Below is a small trained network, with its code and all its weights. Each question gives an input and a target symbol and asks what happens when units are switched off, that is, made to give their printed mean instead of their output.

import numpy as np


def w(rows, s, z=0):
    codes = np.array(rows[::2]) - 128.0
    scale = np.full(codes.shape[1], s)
    scale[-1] = z or s
    return codes * scale


def f(y):
    return y / 2 * (1 + np.tanh(0.7978845608 * (y + 0.044715 * y**3)))


def softmax(a):
    e = np.exp(a - a.max(-1, keepdims=True))
    return e / e.sum(-1, keepdims=True)


def log_softmax(a):
    a = a - a.max(-1, keepdims=True)
    return a - np.log(np.exp(a).sum(-1, keepdims=True))


def net(x, mask):
    ids = ['αβγδζηθλμξπσφψ'.index(c) for c in x.split()]
    T = len(ids)
    res = E[ids] + P[:T]
    u = 0
    for l in range(3):
        q, k, v = (res @ M[l].T for M in (Q, K, V))
        z = softmax(np.where(np.tri(T) > 0, q @ k.T / 3**0.5, -1e9)) @ v
        res = res + np.where(mask[u], z, O[l][:, -1]) @ O[l][:, :-1]
        u += 1
        y = f(res @ A[l][:, :-1].T + A[l][:, -1])
        res = res + np.where(mask[u : u + 4], y, B[l][:, -1]) @ B[l][:, :-1]
        u += 4
    return log_softmax(res[-1] @ U[:, :-1].T + U[:, -1])


Q, K, V, O, A, B = {}, {}, {}, {}, {}, {}
E = w([
[123,101,65,155,118,59,92],'α',
[138,169,148,40,143,131,181],'β',
[71,128,118,98,59,113,132],'γ',
[73,58,123,139,103,144,149],'δ',
[115,55,148,140,159,53,115],'ζ',
[144,141,108,99,191,60,109],'η',
[143,76,136,140,232,83,119],'θ',
[123,94,216,78,178,109,152],'λ',
[140,86,144,137,199,167,118],'μ',
[167,183,127,79,116,29,80],'ξ',
[181,142,172,97,255,171,117],'π',
[66,74,232,122,100,235,161],'σ',
[210,247,62,134,145,145,33],'φ',
[174,128,222,80,177,228,117],'ψ',
],0.016)
P = w([
[190,96,157,87,90,115,221],'0',
[84,230,113,126,93,136,233],'1',
[67,58,24,96,162,106,170],'2',
[151,111,186,111,100,149,87],'3',
[153,184,52,68,89,164,117],'4',
[42,70,76,131,166,135,62],'5',
[161,113,215,95,113,166,8],'6',
],0.017)
Q[0] = w([
[54,154,224,49,132,107,97],'L0H1',
[23,237,127,255,177,119,170],'L0H1',
[121,200,174,23,132,121,102],'L0H1',
],0.0078)
K[0] = w([
[186,58,127,123,90,151,131],'L0H1',
[120,132,76,2,140,153,207],'L0H1',
[182,93,157,10,109,101,74],'L0H1',
],0.0099)
V[0] = w([
[149,8,160,161,59,105,2],'L0H1',
[10,123,36,70,112,190,50],'L0H1',
[250,65,40,115,60,178,143],'L0H1',
],0.0032)
O[0] = w([
[11,97,45,121,172,143,103,141],'L0H1',
[58,167,180,104,139,171,156,4],'L0H1',
[173,2,172,131,92,150,149,126],'L0H1',
],0.0068,0.0031)
A[0] = w([
[154,199,118,163,39,97,96,147],'L0N1',
[35,142,176,183,229,169,195,82],'L0N2',
[30,97,161,143,76,164,152,125],'L0N3',
[83,2,32,55,183,54,56,2],'L0N4',
],0.0063,0.0074)
B[0] = w([
[79,164,141,2,12,163,169,143],'L0N1',
[124,192,63,86,41,92,111,156],'L0N2',
[127,140,101,105,217,119,134,202],'L0N3',
[55,191,48,65,125,177,163,253],'L0N4',
],0.007,0.003)
Q[1] = w([
[24,180,218,222,170,46,103],'L1H1',
[165,4,100,86,98,135,47],'L1H1',
[130,184,200,254,82,128,123],'L1H1',
],0.0083)
K[1] = w([
[155,133,61,67,155,159,184],'L1H1',
[50,152,146,132,144,122,69],'L1H1',
[120,104,104,188,99,72,249],'L1H1',
],0.013)
V[1] = w([
[135,138,143,40,93,69,108],'L1H1',
[144,161,176,94,169,255,167],'L1H1',
[106,137,152,135,210,62,112],'L1H1',
],0.012)
O[1] = w([
[197,72,118,98,47,121,31,248],'L1H1',
[106,148,230,218,129,78,114,255],'L1H1',
[126,81,65,251,45,96,212,137],'L1H1',
],0.012,0.0072)
A[1] = w([
[86,252,110,104,90,122,113,182],'L1N1',
[172,211,50,162,181,75,85,59],'L1N2',
[118,62,137,98,156,106,187,253],'L1N3',
[168,255,138,199,106,150,196,77],'L1N4',
],0.008,0.0065)
B[1] = w([
[137,109,191,150,255,105,117,199],'L1N1',
[100,79,199,22,79,158,107,128],'L1N2',
[60,156,121,110,213,120,96,254],'L1N3',
[48,44,79,204,62,51,162,167],'L1N4',
],0.0094,0.0058)
Q[2] = w([
[254,231,102,158,146,132,214],'L2H1',
[155,1,96,148,208,124,92],'L2H1',
[194,73,151,144,83,187,133],'L2H1',
],0.0083)
K[2] = w([
[150,164,147,29,122,25,235],'L2H1',
[63,199,65,181,76,168,42],'L2H1',
[157,173,85,129,139,3,81],'L2H1',
],0.0077)
V[2] = w([
[118,87,135,89,141,72,124],'L2H1',
[110,104,195,89,76,182,205],'L2H1',
[2,174,126,96,67,176,138],'L2H1',
],0.0096)
O[2] = w([
[156,101,52,167,101,58,87,255],'L2H1',
[173,2,69,136,99,170,91,102],'L2H1',
[212,37,82,63,133,94,163,41],'L2H1',
],0.0093,0.0082)
A[2] = w([
[111,152,135,44,10,156,146,206],'L2N1',
[163,216,144,119,66,103,166,241],'L2N2',
[95,169,71,69,173,168,162,3],'L2N3',
[180,133,188,100,94,146,89,35],'L2N4',
],0.012,0.0047)
B[2] = w([
[186,159,113,144,180,147,134,210],'L2N1',
[164,31,64,176,117,215,179,190],'L2N2',
[137,136,196,147,8,225,159,166],'L2N3',
[85,158,158,84,92,107,213,254],'L2N4',
],0.014,0.008)
U = w([
[158,43,216,92,133,227,109,80],'α',
[110,137,178,124,60,134,167,41],'β',
[141,174,156,59,159,138,121,186],'γ',
[142,139,179,113,254,235,102,195],'δ',
[122,141,111,115,79,176,169,136],'ζ',
[114,40,93,93,246,227,145,214],'η',
[21,127,9,78,61,85,199,133],'θ',
[143,71,93,158,56,164,74,150],'λ',
[78,217,71,149,188,91,210,173],'μ',
[137,199,80,107,137,200,39,145],'ξ',
[115,114,130,154,45,79,245,2],'π',
[220,105,189,178,161,106,173,111],'σ',
[29,169,120,99,136,224,185,104],'φ',
[148,119,182,131,22,107,29,124],'ψ',
],0.0094)

Each question gives the input, a string of symbols that net reads in full, and the target symbol t.
The units are the heads (3 rows each of Q, K, V and O) and the neurons (one row each of A and B). Each row of codes is followed by its name. A weight is (code - 128) times the scale printed after its matrix; where a second scale follows, it is the last column's (O, A, B and U).
mask holds one flag per unit, layer by layer, with each layer's heads first. A switched-off unit (its flag False) gives its mean, the last column of its rows in O or B, instead of its output. The means were averaged over made-up inputs and are rounded, as every weight is.
A unit's drop is (log p(t) with every unit on - log p(t) with that unit switched off) / (log p(t) with every unit on - log p(t) with every unit switched off).
The circuit of an input: a set's keep is (log p(t) with only the set's units on - log p(t) with every unit switched off) / (log p(t) with every unit on - log p(t) with every unit switched off). Starting from the 12 units with the biggest drops (on a tie, the unit counted first), units are removed one at a time, each time the one whose removal leaves the highest keep (on an exact tie, the one counted first), for as long as the keep stays at least 0.8.
units of the circuit, in order: the units of the circuit, biggest drop first
top k neurons: the k neurons with the biggest drops, biggest first
top k neurons in layer l: the k neurons of layer l with the biggest drops, biggest first
input λ λ λ μ, target δ: top 2 neurons : [L2N4; L1N4]
input μ λ π γ λ, target γ: top 3 neurons in layer 2 : [L2N4; L2N2; L2N1]
input λ π λ φ π, target φ: top neuron : [L2N4]
input ψ σ λ, target δ: units of the circuit, in order : [L1H1; L2N4]
input γ γ μ, target φ: top 3 neurons : [L2N3; L1N3; L1N1]
input λ γ ψ, target δ: units of the circuit, in order : [L1H1; L2N4]
input λ δ γ γ λ ξ, target ξ: top 3 neurons : [L2N1; L2N4; L1N2]
input γ θ φ ξ μ, target ξ: units of the circuit, in order : [L2N1; L1H1]
input σ π λ, target η: top 3 neurons : [L2N4; L0N2; L1N3]
input ψ ξ μ λ σ λ δ, target η: units of the circuit, in order : [L0H1; L1H1; L2H1]
input γ γ λ λ α, target λ: top 2 neurons : [L2N4; L2N2]
input μ λ γ π π μ η, target λ: top 2 neurons : [L2N2; L2N4]
input ζ λ γ μ γ λ, target φ: top 2 neurons : [L0N4; L2N3]
input λ λ π λ λ λ γ, target γ: units of the circuit, in order : [L2N1; L2N4; L1H1; L0N1]
input λ ζ λ π, target σ: units of the circuit, in order : [L1H1]
input γ ψ λ γ σ, target γ: units of the circuit, in order : [L2N4; L1H1; L0N1]
input λ φ μ, target γ: top 2 neurons : [L0N1; L2N4]
input δ γ γ γ γ, target γ: units of the circuit, in order : [L1N1; L1H1; L2N4]
input λ γ α λ ξ, target λ: top 3 neurons : [L2N2; L0N1; L2N4]
input γ λ μ λ λ λ, target θ: top neuron in layer 1 : [L1N1]
input θ η λ ξ μ, target ξ: units of the circuit, in order : [L1H1; L2H1]
input ξ θ λ λ σ δ, target η: units of the circuit, in order : [L2H1; L1H1]
input λ π ψ, target δ: units of the circuit, in order : [L2N4; L1H1]
